Below is a small trained network, with its code and all its weights. Each question gives an input and a target symbol and asks what happens when units are switched off, that is, made to give their printed mean instead of their output.

import numpy as np


def w(rows, s, z=0):
    codes = np.array(rows[::2]) - 128.0
    scale = np.full(codes.shape[1], s)
    scale[-1] = z or s
    return codes * scale


def f(y):
    return np.maximum(y, 0)


def softmax(a):
    e = np.exp(a - a.max(-1, keepdims=True))
    return e / e.sum(-1, keepdims=True)


def log_softmax(a):
    a = a - a.max(-1, keepdims=True)
    return a - np.log(np.exp(a).sum(-1, keepdims=True))


def net(x, mask):
    ids = ['γεηλπστφψ'.index(c) for c in x.split()]
    T = len(ids)
    res = E[ids] + P[:T]
    u = 0
    for l in range(3):
        r = res
        for j in range(3):
            rows = slice(2 * j, 2 * j + 2)
            q, k, v = (r @ M[l][rows].T for M in (Q, K, V))
            z = softmax(np.where(np.tri(T) > 0, q @ k.T / 2**0.5, -1e9)) @ v
            o = O[l][rows]
            res = res + np.where(mask[u + j], z, o[:, -1]) @ o[:, :-1]
        u += 3
        y = f(res @ A[l][:, :-1].T + A[l][:, -1])
        res = res + np.where(mask[u : u + 8], y, B[l][:, -1]) @ B[l][:, :-1]
        u += 8
    return log_softmax(res[-1] @ U[:, :-1].T + U[:, -1])


Q, K, V, O, A, B = {}, {}, {}, {}, {}, {}
E = w([
[170,143,141,57,102,120,47],'γ',
[104,125,197,159,131,66,78],'ε',
[112,120,94,99,194,168,5],'η',
[165,67,142,176,89,188,76],'λ',
[103,164,53,169,94,141,57],'π',
[143,177,23,102,32,136,195],'σ',
[74,85,80,142,106,158,202],'τ',
[157,179,138,40,142,147,190],'φ',
[129,93,159,129,29,77,151],'ψ',
],0.013)
P = w([
[1,99,165,19,155,171,195],'0',
[44,144,236,163,157,81,176],'1',
[94,105,184,126,142,93,178],'2',
[107,106,149,112,136,95,165],'3',
[126,124,127,120,135,92,149],'4',
[146,131,102,110,121,81,141],'5',
[164,146,98,110,123,84,129],'6',
[177,153,83,110,117,79,126],'7',
[192,165,78,106,110,81,119],'8',
[204,171,74,105,111,83,113],'9',
[218,179,65,117,101,88,108],'10',
],0.0048)
Q[0] = w([
[151,121,73,95,137,162,126],'L0H0',
[94,134,141,101,118,121,129],'L0H0',
[141,160,131,129,165,152,113],'L0H1',
[168,139,107,141,127,43,5],'L0H1',
[135,137,149,128,127,140,108],'L0H2',
[173,105,109,146,177,105,114],'L0H2',
],0.028)
K[0] = w([
[195,167,67,169,127,159,111],'L0H0',
[115,128,109,121,173,73,122],'L0H0',
[72,152,145,57,104,129,59],'L0H1',
[112,62,18,251,60,140,51],'L0H1',
[104,154,142,116,84,190,109],'L0H2',
[137,111,162,145,127,167,127],'L0H2',
],0.019)
V[0] = w([
[170,105,144,140,133,118,138],'L0H0',
[201,65,101,125,163,123,141],'L0H0',
[120,93,129,121,108,116,131],'L0H1',
[154,118,123,126,150,127,141],'L0H1',
[241,124,153,220,113,244,124],'L0H2',
[146,153,114,122,109,165,138],'L0H2',
],0.011)
O[0] = w([
[111,87,91,120,134,131,113,72],'L0H0',
[53,66,128,57,115,101,105,3],'L0H0',
[123,99,145,117,172,114,124,158],'L0H1',
[129,140,142,93,143,120,133,54],'L0H1',
[127,67,2,48,101,67,80,135],'L0H2',
[170,142,109,131,117,106,127,151],'L0H2',
],0.0052,0.0014)
A[0] = w([
[197,153,106,81,166,87,179,4],'L0N0',
[149,95,233,201,92,134,145,166],'L0N1',
[61,116,58,138,114,74,75,152],'L0N2',
[161,138,246,187,89,188,149,88],'L0N3',
[88,132,83,28,82,129,116,110],'L0N4',
[160,84,180,138,156,175,97,193],'L0N5',
[172,102,174,108,155,98,52,162],'L0N6',
[115,132,162,83,117,125,47,116],'L0N7',
],0.011,0.0026)
B[0] = w([
[164,162,200,118,82,111,78,178],'L0N0',
[132,164,88,9,91,207,155,251],'L0N1',
[126,184,134,57,80,145,117,241],'L0N2',
[137,55,119,183,191,93,106,234],'L0N3',
[148,116,141,207,179,134,143,212],'L0N4',
[99,130,148,139,105,23,137,217],'L0N5',
[64,135,90,139,130,80,171,253],'L0N6',
[140,137,81,118,126,86,185,212],'L0N7',
],0.012,0.0044)
Q[1] = w([
[125,147,35,136,2,106,162],'L1H0',
[154,142,142,125,149,140,136],'L1H0',
[140,106,108,159,157,167,92],'L1H1',
[168,143,130,97,72,19,116],'L1H1',
[139,83,124,151,143,129,117],'L1H2',
[163,99,171,134,129,119,103],'L1H2',
],0.045)
K[1] = w([
[164,28,29,165,4,75,76],'L1H0',
[140,131,187,131,154,100,133],'L1H0',
[86,166,107,168,201,159,124],'L1H1',
[161,17,145,155,17,43,32],'L1H1',
[43,132,104,112,153,125,159],'L1H2',
[72,28,123,148,151,99,127],'L1H2',
],0.027)
V[1] = w([
[158,180,78,98,160,111,156],'L1H0',
[84,251,102,12,106,172,167],'L1H0',
[154,165,129,114,116,113,151],'L1H1',
[73,224,158,46,80,136,147],'L1H1',
[166,186,162,147,121,140,126],'L1H2',
[147,93,112,84,145,95,90],'L1H2',
],0.012)
O[1] = w([
[172,58,92,90,157,103,89,156],'L1H0',
[194,107,12,61,253,107,144,164],'L1H0',
[131,120,143,141,142,176,151,129],'L1H1',
[166,92,159,83,211,224,149,175],'L1H1',
[223,92,100,153,100,178,117,251],'L1H2',
[115,114,186,67,119,92,82,49],'L1H2',
],0.0062,0.003)
A[1] = w([
[167,239,77,146,221,68,105,167],'L1N0',
[168,117,232,112,182,184,124,3],'L1N1',
[142,147,154,207,214,199,28,62],'L1N2',
[104,226,204,103,224,77,154,86],'L1N3',
[82,165,154,207,149,14,5,77],'L1N4',
[86,89,107,140,1,177,129,85],'L1N5',
[115,78,148,93,199,186,168,67],'L1N6',
[9,11,143,173,126,105,123,117],'L1N7',
],0.0072,0.0033)
B[1] = w([
[130,58,147,162,63,185,115,253],'L1N0',
[128,47,108,105,27,236,143,156],'L1N1',
[124,128,41,138,146,156,107,136],'L1N2',
[199,124,64,157,254,129,82,209],'L1N3',
[175,63,79,92,101,209,154,186],'L1N4',
[128,82,210,130,182,107,78,231],'L1N5',
[99,165,147,156,87,184,167,172],'L1N6',
[62,64,84,169,94,168,179,197],'L1N7',
],0.0091,0.0052)
Q[2] = w([
[136,90,143,137,251,119,69],'L2H0',
[148,170,210,197,133,171,116],'L2H0',
[116,120,89,113,48,135,159],'L2H1',
[53,154,179,173,108,151,102],'L2H1',
[154,93,30,47,186,150,116],'L2H2',
[132,99,140,88,136,147,122],'L2H2',
],0.024)
K[2] = w([
[188,110,120,138,202,198,96],'L2H0',
[116,39,209,160,164,142,177],'L2H0',
[165,147,72,103,6,115,132],'L2H1',
[37,71,118,107,116,112,189],'L2H1',
[240,216,132,153,110,151,54],'L2H2',
[129,133,157,112,128,139,117],'L2H2',
],0.023)
V[2] = w([
[144,85,144,184,140,51,104],'L2H0',
[116,129,93,70,146,108,98],'L2H0',
[84,138,75,120,122,126,7],'L2H1',
[90,155,127,99,121,191,122],'L2H1',
[138,117,127,70,127,38,224],'L2H2',
[152,51,195,75,179,143,120],'L2H2',
],0.013)
O[2] = w([
[101,39,117,150,166,117,131,105],'L2H0',
[127,164,174,140,159,116,146,142],'L2H0',
[68,145,92,88,206,200,93,116],'L2H1',
[95,182,158,117,97,172,112,145],'L2H1',
[184,163,177,213,55,59,106,16],'L2H2',
[130,76,253,91,125,135,105,253],'L2H2',
],0.0059,0.0047)
A[2] = w([
[168,218,116,63,162,52,77,14],'L2N0',
[91,193,196,208,200,139,179,202],'L2N1',
[205,178,153,106,127,143,154,3],'L2N2',
[109,208,194,167,92,112,108,188],'L2N3',
[151,98,123,161,177,134,35,33],'L2N4',
[151,100,103,73,116,128,193,184],'L2N5',
[64,180,133,73,130,7,125,74],'L2N6',
[181,154,177,170,195,33,93,123],'L2N7',
],0.012,0.0024)
B[2] = w([
[86,52,135,207,70,208,143,140],'L2N0',
[126,142,126,211,111,245,116,150],'L2N1',
[92,112,89,145,63,86,83,177],'L2N2',
[78,174,128,88,48,155,126,166],'L2N3',
[64,145,167,135,110,49,205,183],'L2N4',
[195,150,125,124,148,85,97,255],'L2N5',
[100,165,142,191,237,56,30,149],'L2N6',
[65,156,141,115,245,169,250,164],'L2N7',
],0.012,0.01)
U = w([
[210,136,96,177,70,81,151,134],'γ',
[106,163,159,153,120,99,46,217],'ε',
[89,115,49,44,104,177,104,190],'η',
[32,2,78,137,47,100,115,104],'λ',
[82,159,142,59,38,126,98,44],'π',
[143,164,136,154,55,165,176,41],'σ',
[147,83,178,199,133,207,78,124],'τ',
[115,127,152,87,104,116,171,3],'φ',
[198,83,242,54,100,152,65,242],'ψ',
],0.0055,0.0025)

Each question gives the input, a string of symbols that net reads in full, and the target symbol t.
The units are the heads (2 rows each of Q, K, V and O) and the neurons (one row each of A and B). Each row of codes is followed by its name. A weight is (code - 128) times the scale printed after its matrix; where a second scale follows, it is the last column's (O, A, B and U).
mask holds one flag per unit, layer by layer, with each layer's heads first. A switched-off unit (its flag False) gives its mean, the last column of its rows in O or B, instead of its output. The means were averaged over made-up inputs and are rounded, as every weight is.
A unit's drop is (log p(t) with every unit on - log p(t) with that unit switched off) / (log p(t) with every unit on - log p(t) with every unit switched off).
The circuit of an input: a set's keep is (log p(t) with only the set's units on - log p(t) with every unit switched off) / (log p(t) with every unit on - log p(t) with every unit switched off). Starting from the 12 units with the biggest drops (on a tie, the unit counted first), units are removed one at a time, each time the one whose removal leaves the highest keep (on an exact tie, the one counted first), for as long as the keep stays at least 0.8.
circuit, biggest first: the units of the circuit, biggest drop first
unit that matters most: the unit with the biggest drop
k most important neurons: the k neurons with the biggest drops, biggest first
top k neurons in layer l: the k neurons of layer l with the biggest drops, biggest first
which heads matter: for each layer, one digit per head in row order, 1 if its drop is at least 0.15 and else 0, layers parted by /
input ψ ε φ, target ψ: circuit, biggest first -> [L2H2, L1H1]
input ε λ ε π λ ε λ λ π τ, target η: 3 most important neurons -> [L0N2, L0N6, L1N0]
input ψ ψ λ π, target π: circuit, biggest first -> [L0N3, L2N3, L1H0]
input ε λ ψ φ λ τ π γ ψ, target η: which heads matter -> 001 / 000 / 011
input λ ε ε τ π, target π: most important neuron -> [L0N4]
input φ λ λ λ ε π ε ε γ, target γ: 2 most important neurons -> [L1N5, L0N4]
input τ ψ γ τ λ η λ σ η η, target γ: top 4 neurons in layer 0 -> [L0N1, L0N3, L0N4, L0N7]
input λ π ε λ λ λ ψ, target η: 2 most important neurons -> [L0N2, L0N3]
input φ λ ε ε, target ε: which heads matter -> 000 / 110 / 000
input ε η λ φ τ γ λ φ π λ λ, target η: circuit, biggest first -> [L0N2, L2H2, L2H1]
input λ η σ, target σ: which heads matter -> 000 / 001 / 001
input τ ε η ψ λ, target λ: which heads matter -> 000 / 110 / 000
input ε ε φ φ σ, target γ: which heads matter -> 000 / 101 / 010
input λ λ φ τ, target ψ: unit that matters most -> L0H2
input ε γ π π λ σ π φ φ, target φ: 2 most important neurons -> [L0N3, L0N1]
input γ η η, target λ: 4 most important neurons -> [L0N2, L0N3, L1N4, L1N7]
input ψ η ε ψ φ ε, target ψ: circuit, biggest first -> [L0N1, L2H2, L1H1]
input π η λ λ φ σ φ, target ψ: 2 most important neurons -> [L0N1, L1N1]
input ε ε λ ε λ, target ε: 2 most important neurons -> [L0N3, L2N6]
input τ ε η, target λ: circuit, biggest first -> [L0N3, L0H2, L2N4, L2H0]
input π ε σ σ η γ ψ λ λ, target γ: 2 most important neurons -> [L0N3, L0N1]
input ε η ψ ψ ε σ λ π ε λ ε, target η: 2 most important neurons -> [L0N3, L0N4]
input ε η ε, target τ: unit that matters most -> L0N3
input ε ε π ε, target η: which heads matter -> 000 / 000 / 001
input σ η σ λ σ φ λ φ ε ε η, target ψ: top 2 neurons in layer 1 -> [L1N3, L1N0]
input η λ λ τ ε π φ τ ψ, target ψ: which heads matter -> 001 / 000 / 001
input ε σ λ ε λ η, target γ: 4 most important neurons -> [L0N3, L0N4, L0N6, L0N1]
input φ φ π λ φ ε ψ, target ψ: unit that matters most -> L0N1
input λ σ λ ε λ ε λ, target γ: which heads matter -> 101 / 001 / 011
input λ π π φ γ λ σ π τ, target η: which heads matter -> 001 / 101 / 011
